Here is a tiny trained network, its code and every weight. The questions are about switching its units off for an input and a target symbol, where a switched-off unit gives its printed mean instead of its output.

import numpy as np


def w(rows, s, z=0):
    codes = np.array(rows[::2]) - 128.0
    scale = np.full(codes.shape[1], s)
    scale[-1] = z or s
    return codes * scale


def f(y):
    return y / 2 * (1 + np.tanh(0.7978845608 * (y + 0.044715 * y**3)))


def softmax(a):
    e = np.exp(a - a.max(-1, keepdims=True))
    return e / e.sum(-1, keepdims=True)


def log_softmax(a):
    a = a - a.max(-1, keepdims=True)
    return a - np.log(np.exp(a).sum(-1, keepdims=True))


def net(x, mask):
    ids = ['ΓΔΘΠΣαμξτφψ'.index(c) for c in x.split()]
    T = len(ids)
    res = E[ids] + P[:T]
    r = res
    for j in range(3):
        rows = slice(3 * j, 3 * j + 3)
        q, k, v = (r @ M[0][rows].T for M in (Q, K, V))
        z = softmax(np.where(np.tri(T) > 0, q @ k.T / 3**0.5, -1e9)) @ v
        o = O[0][rows]
        res = res + np.where(mask[j], z, o[:, -1]) @ o[:, :-1]
    y = f(res @ A[0][:, :-1].T + A[0][:, -1])
    res = res + np.where(mask[3:19], y, B[0][:, -1]) @ B[0][:, :-1]
    return log_softmax(res[-1] @ U[:, :-1].T + U[:, -1])


Q, K, V, O, A, B = {}, {}, {}, {}, {}, {}
E = w([
[108,129,69,98],'Γ',
[171,84,99,94],'Δ',
[129,144,158,79],'Θ',
[127,55,151,159],'Π',
[95,127,83,65],'Σ',
[92,63,134,114],'α',
[119,107,126,133],'μ',
[117,178,63,150],'ξ',
[251,137,71,100],'τ',
[206,134,132,60],'φ',
[141,167,150,102],'ψ',
],0.023)
P = w([
[231,149,76,112],'0',
[88,112,109,113],'1',
[83,153,124,136],'2',
[173,130,86,104],'3',
[65,102,116,186],'4',
[97,156,96,50],'5',
[85,76,108,254],'6',
[37,163,124,68],'7',
],0.008)
Q[0] = w([
[122,137,74,80],'H0',
[135,91,162,201],'H0',
[95,95,177,72],'H0',
[74,114,192,127],'H1',
[154,62,121,101],'H1',
[123,147,80,101],'H1',
[105,166,180,115],'H2',
[122,37,142,175],'H2',
[118,183,64,246],'H2',
],0.012)
K[0] = w([
[164,119,106,154],'H0',
[33,73,117,132],'H0',
[192,213,3,146],'H0',
[79,61,212,2],'H1',
[80,195,92,56],'H1',
[109,105,89,172],'H1',
[100,54,194,159],'H2',
[38,227,128,148],'H2',
[114,62,133,92],'H2',
],0.007)
V[0] = w([
[199,129,105,126],'H0',
[51,82,191,102],'H0',
[77,144,99,67],'H0',
[123,150,147,92],'H1',
[125,77,245,93],'H1',
[154,113,115,123],'H1',
[165,136,120,147],'H2',
[118,95,168,88],'H2',
[137,113,124,166],'H2',
],0.012)
O[0] = w([
[141,79,123,175,240],'H0',
[131,123,187,63,1],'H0',
[109,192,155,176,155],'H0',
[60,102,119,101,129],'H1',
[254,101,147,120,22],'H1',
[168,154,173,143,167],'H1',
[175,144,130,185,154],'H2',
[226,116,31,87,113],'H2',
[159,147,80,197,107],'H2',
],0.0093,0.0067)
A[0] = w([
[106,127,105,122,95],'N0',
[111,147,127,147,64],'N1',
[66,53,32,162,111],'N2',
[140,204,53,160,68],'N3',
[193,94,81,154,57],'N4',
[91,113,221,185,166],'N5',
[160,113,104,193,44],'N6',
[67,101,105,118,4],'N7',
[83,174,106,123,131],'N8',
[83,21,86,115,249],'N9',
[102,129,238,119,4],'N10',
[170,103,166,164,72],'N11',
[121,147,93,2,192],'N12',
[102,115,90,39,252],'N13',
[78,88,238,188,252],'N14',
[63,103,183,75,85],'N15',
],0.009,0.0021)
B[0] = w([
[166,109,128,128,143],'N0',
[56,204,87,146,136],'N1',
[151,107,145,96,249],'N2',
[84,131,147,96,179],'N3',
[112,102,169,139,155],'N4',
[115,151,114,70,149],'N5',
[105,122,141,155,154],'N6',
[85,101,130,105,159],'N7',
[144,121,135,53,166],'N8',
[188,254,122,181,207],'N9',
[86,123,105,115,127],'N10',
[106,80,128,79,129],'N11',
[95,201,163,171,152],'N12',
[179,167,216,142,159],'N13',
[130,196,66,107,165],'N14',
[129,158,111,129,140],'N15',
],0.0072,0.012)
U = w([
[99,153,23,100,231],'Γ',
[141,130,71,172,252],'Δ',
[131,119,130,124,107],'Θ',
[127,80,177,152,186],'Π',
[83,122,169,147,35],'Σ',
[208,158,104,127,38],'α',
[162,177,138,194,252],'μ',
[78,56,77,125,4],'ξ',
[90,110,129,255,6],'τ',
[154,54,24,88,50],'φ',
[153,139,143,167,6],'ψ',
],0.0088,0.0021)

Each question gives the input, a string of symbols that net reads in full, and the target symbol t.
The units are the heads (3 rows each of Q, K, V and O) and the neurons (one row each of A and B). Each row of codes is followed by its name. A weight is (code - 128) times the scale printed after its matrix; where a second scale follows, it is the last column's (O, A, B and U).
mask holds one flag per unit, heads first, then neurons. A switched-off unit (its flag False) gives its mean, the last column of its rows in O or B, instead of its output. The means were averaged over made-up inputs and are rounded, as every weight is.
A unit's drop is (log p(t) with every unit on - log p(t) with that unit switched off) / (log p(t) with every unit on - log p(t) with every unit switched off).
The circuit of an input: a set's keep is (log p(t) with only the set's units on - log p(t) with every unit switched off) / (log p(t) with every unit on - log p(t) with every unit switched off). Starting from the 12 units with the biggest drops (on a tie, the unit counted first), units are removed one at a time, each time the one whose removal leaves the highest keep (on an exact tie, the one counted first), for as long as the keep stays at least 0.8.
units of the circuit, in order: the units of the circuit, biggest drop first
unit that matters most: the unit with the biggest drop
which heads matter: for each layer, one digit per head in row order, 1 if its drop is at least 0.15 and else 0, layers parted by /
drop when u is switched off: that unit's drop, to one decimal
input Δ Π ξ Π α, target Γ: units of the circuit, in order : N14, H2, N5
input τ Γ Π Σ, target τ: which heads matter : 101
input τ φ φ, target τ: units of the circuit, in order : H0, H2, N6
input ξ μ τ, target Γ: units of the circuit, in order : H1
input τ ψ μ Θ, target τ: which heads matter : 100
input ξ ψ μ Δ, target Γ: which heads matter : 011
input μ Γ α Δ μ φ ξ, target Γ: which heads matter : 010
input μ ξ ψ α Π, target Γ: units of the circuit, in order : N14, H2, N5
input ξ Δ τ, target Γ: which heads matter : 010
input φ ξ τ Π, target Γ: units of the circuit, in order : N14, H2, N5, H1
input τ μ Γ μ τ α, target τ: which heads matter : 100
input τ τ τ ψ, target τ: units of the circuit, in order : H0, H2
input Σ Δ ξ μ φ Γ μ α, target Γ: drop when H2 is switched off : 0.4
input τ α μ α φ α μ Δ, target τ: unit that matters most : H0
input ξ μ ξ ξ Σ Δ ψ, target Γ: drop when H0 is switched off : 0.1
input Θ ξ μ, target Γ: drop when N13 is switched off : 0.1
